Below are the code and all the weights of a small trained network. Each question names an input and a target symbol and asks about switching units off, where a switched-off unit gives its printed mean instead of its output.

import numpy as np


def w(rows, s, z=0):
    codes = np.array(rows[::2]) - 128.0
    scale = np.full(codes.shape[1], s)
    scale[-1] = z or s
    return codes * scale


def softmax(a):
    e = np.exp(a - a.max(-1, keepdims=True))
    return e / e.sum(-1, keepdims=True)


def log_softmax(a):
    a = a - a.max(-1, keepdims=True)
    return a - np.log(np.exp(a).sum(-1, keepdims=True))


def net(x, mask):
    ids = ['ΔΠΣβγημ'.index(c) for c in x.split()]
    T = len(ids)
    res = E[ids] + P[:T]
    u = 0
    for l in range(3):
        r = res
        for j in range(2):
            rows = slice(2 * j, 2 * j + 2)
            q, k, v = (r @ M[l][rows].T for M in (Q, K, V))
            z = softmax(np.where(np.tri(T) > 0, q @ k.T / 2**0.5, -1e9)) @ v
            o = O[l][rows]
            res = res + np.where(mask[u + j], z, o[:, -1]) @ o[:, :-1]
        u += 2
    return log_softmax(res[-1] @ U[:, :-1].T + U[:, -1])


Q, K, V, O = {}, {}, {}, {}
E = w([
[202,101,197,57],'Δ',
[170,23,169,101],'Π',
[159,86,159,58],'Σ',
[172,36,159,148],'β',
[242,54,137,117],'γ',
[255,120,208,151],'η',
[204,36,231,166],'μ',
],0.0097)
P = w([
[36,255,104,153],'0',
[66,222,118,100],'1',
[78,212,128,97],'2',
[99,195,138,88],'3',
[118,181,146,85],'4',
[133,174,161,71],'5',
[145,154,167,78],'6',
[160,134,175,77],'7',
[177,131,189,60],'8',
[188,104,191,67],'9',
[198,85,198,72],'10',
[211,67,204,76],'11',
[229,55,217,63],'12',
[240,40,219,55],'13',
],0.0074)
Q[0] = w([
[160,90,197,60],'0.h0',
[67,207,82,165],'0.h0',
[252,186,111,220],'0.h1',
[53,125,6,246],'0.h1',
],0.027)
K[0] = w([
[113,174,107,162],'0.h0',
[180,59,138,59],'0.h0',
[68,74,235,146],'0.h1',
[3,207,74,115],'0.h1',
],0.034)
V[0] = w([
[42,226,125,234],'0.h0',
[136,137,97,127],'0.h0',
[244,170,37,155],'0.h1',
[128,106,114,123],'0.h1',
],0.011)
O[0] = w([
[108,44,35,58,251],'0.h0',
[123,147,133,143,105],'0.h0',
[252,98,3,150,169],'0.h1',
[140,112,133,119,127],'0.h1',
],0.0079,0.0024)
Q[1] = w([
[3,88,95,177],'1.h0',
[161,152,85,129],'1.h0',
[177,70,106,52],'1.h1',
[145,76,199,84],'1.h1',
],0.028)
K[1] = w([
[252,168,233,73],'1.h0',
[139,130,34,122],'1.h0',
[243,110,230,161],'1.h1',
[166,32,194,84],'1.h1',
],0.025)
V[1] = w([
[155,252,120,98],'1.h0',
[157,78,184,47],'1.h0',
[56,9,103,56],'1.h1',
[111,127,10,24],'1.h1',
],0.014)
O[1] = w([
[59,39,165,178,92],'1.h0',
[167,112,202,110,208],'1.h0',
[17,147,31,31,175],'1.h1',
[90,1,31,103,2],'1.h1',
],0.009,0.0064)
Q[2] = w([
[70,156,72,253],'2.h0',
[110,146,126,121],'2.h0',
[140,110,149,146],'2.h1',
[25,196,57,239],'2.h1',
],0.044)
K[2] = w([
[201,109,159,41],'2.h0',
[152,141,132,121],'2.h0',
[131,123,109,97],'2.h1',
[223,102,172,1],'2.h1',
],0.05)
V[2] = w([
[40,120,27,206],'2.h0',
[83,152,91,184],'2.h0',
[203,252,29,135],'2.h1',
[183,53,186,122],'2.h1',
],0.013)
O[2] = w([
[121,64,183,130,163],'2.h0',
[134,115,139,121,124],'2.h0',
[205,120,171,3,1],'2.h1',
[149,115,84,178,101],'2.h1',
],0.015,0.0052)
U = w([
[80,186,178,144,25],'Δ',
[100,228,137,148,6],'Π',
[101,239,133,102,88],'Σ',
[90,184,177,106,118],'β',
[128,166,120,126,253],'γ',
[177,182,174,155,151],'η',
[96,255,194,124,232],'μ',
],0.0053,0.0024)

Each question gives the input, a string of symbols that net reads in full, and the target symbol t.
The units are the heads (2 rows each of Q, K, V and O). Each row of codes is followed by its name. A weight is (code - 128) times the scale printed after its matrix; where a second scale follows, it is the last column's (O and U).
mask holds one flag per head, layer by layer. A switched-off head (its flag False) gives its mean, the last column of its rows in O, instead of its output. The means were averaged over made-up inputs and are rounded, as every weight is.
A unit's drop is (log p(t) with every unit on - log p(t) with that unit switched off) / (log p(t) with every unit on - log p(t) with every unit switched off).
The circuit of an input: a set's keep is (log p(t) with only the set's units on - log p(t) with every unit switched off) / (log p(t) with every unit on - log p(t) with every unit switched off). Starting from all 6 units, units are removed one at a time, each time the one whose removal leaves the highest keep (on an exact tie, the one counted first), for as long as the keep stays at least 0.8.
units of the circuit, in order: the units of the circuit, biggest drop first
unit that matters most: the unit with the biggest drop
heads that matter: for each layer, one digit per head in row order, 1 if its drop is at least 0.15 and else 0, layers parted by /
drop when u is switched off: that unit's drop, to one decimal
input μ μ Π Σ Π Δ μ η Σ Π Σ Σ μ γ, target Σ: units of the circuit, in order => 2.h0, 1.h1
input β β β γ γ γ η η Δ γ γ Δ, target β: units of the circuit, in order => 1.h1, 2.h1, 0.h0, 2.h0
input μ γ Π β Δ γ μ μ Δ η γ Σ, target Σ: units of the circuit, in order => 2.h0, 0.h1, 1.h1
input γ η Δ η Δ, target η: units of the circuit, in order => 1.h1, 2.h1, 0.h0
input Π β β γ η Σ, target η: heads that matter => 10 / 01 / 00
input γ η η Π, target η: units of the circuit, in order => 1.h1, 0.h1, 2.h1
input γ η γ Π, target η: units of the circuit, in order => 0.h1, 1.h1, 2.h1
input η Π Δ Δ γ Σ Σ Π Σ Δ β Δ, target γ: heads that matter => 10 / 01 / 01
input Σ μ μ γ Δ Π, target Δ: units of the circuit, in order => 1.h1, 1.h0, 2.h1, 2.h0
input β β η μ Π Σ η η γ β β Π Δ μ, target β: heads that matter => 10 / 11 / 11
input γ Δ Π β μ μ Σ Δ β Δ η, target η: units of the circuit, in order => 1.h1, 0.h1, 0.h0
input β μ η γ η μ μ η γ Δ μ μ Σ β, target β: unit that matters most => 0.h0
input Π Σ γ μ γ Π γ γ Δ Δ γ Π μ η, target μ: heads that matter => 01 / 01 / 00
input η η μ η Π Π Δ Δ Δ, target γ: heads that matter => 10 / 11 / 01
input Π μ γ μ Δ Σ μ γ, target μ: units of the circuit, in order => 1.h1, 0.h1, 2.h1
input μ β γ Π β β, target Σ: unit that matters most => 2.h0
input Δ Σ μ η γ β Π Π Π μ η, target Π: heads that matter => 00 / 11 / 11
input γ η Δ, target η: drop when 1.h1 is switched off => 0.7
input β η Π Δ Δ Σ Π, target β: drop when 0.h1 is switched off => 0.2
input Σ Π γ Δ, target Δ: drop when 0.h0 is switched off => 0.0
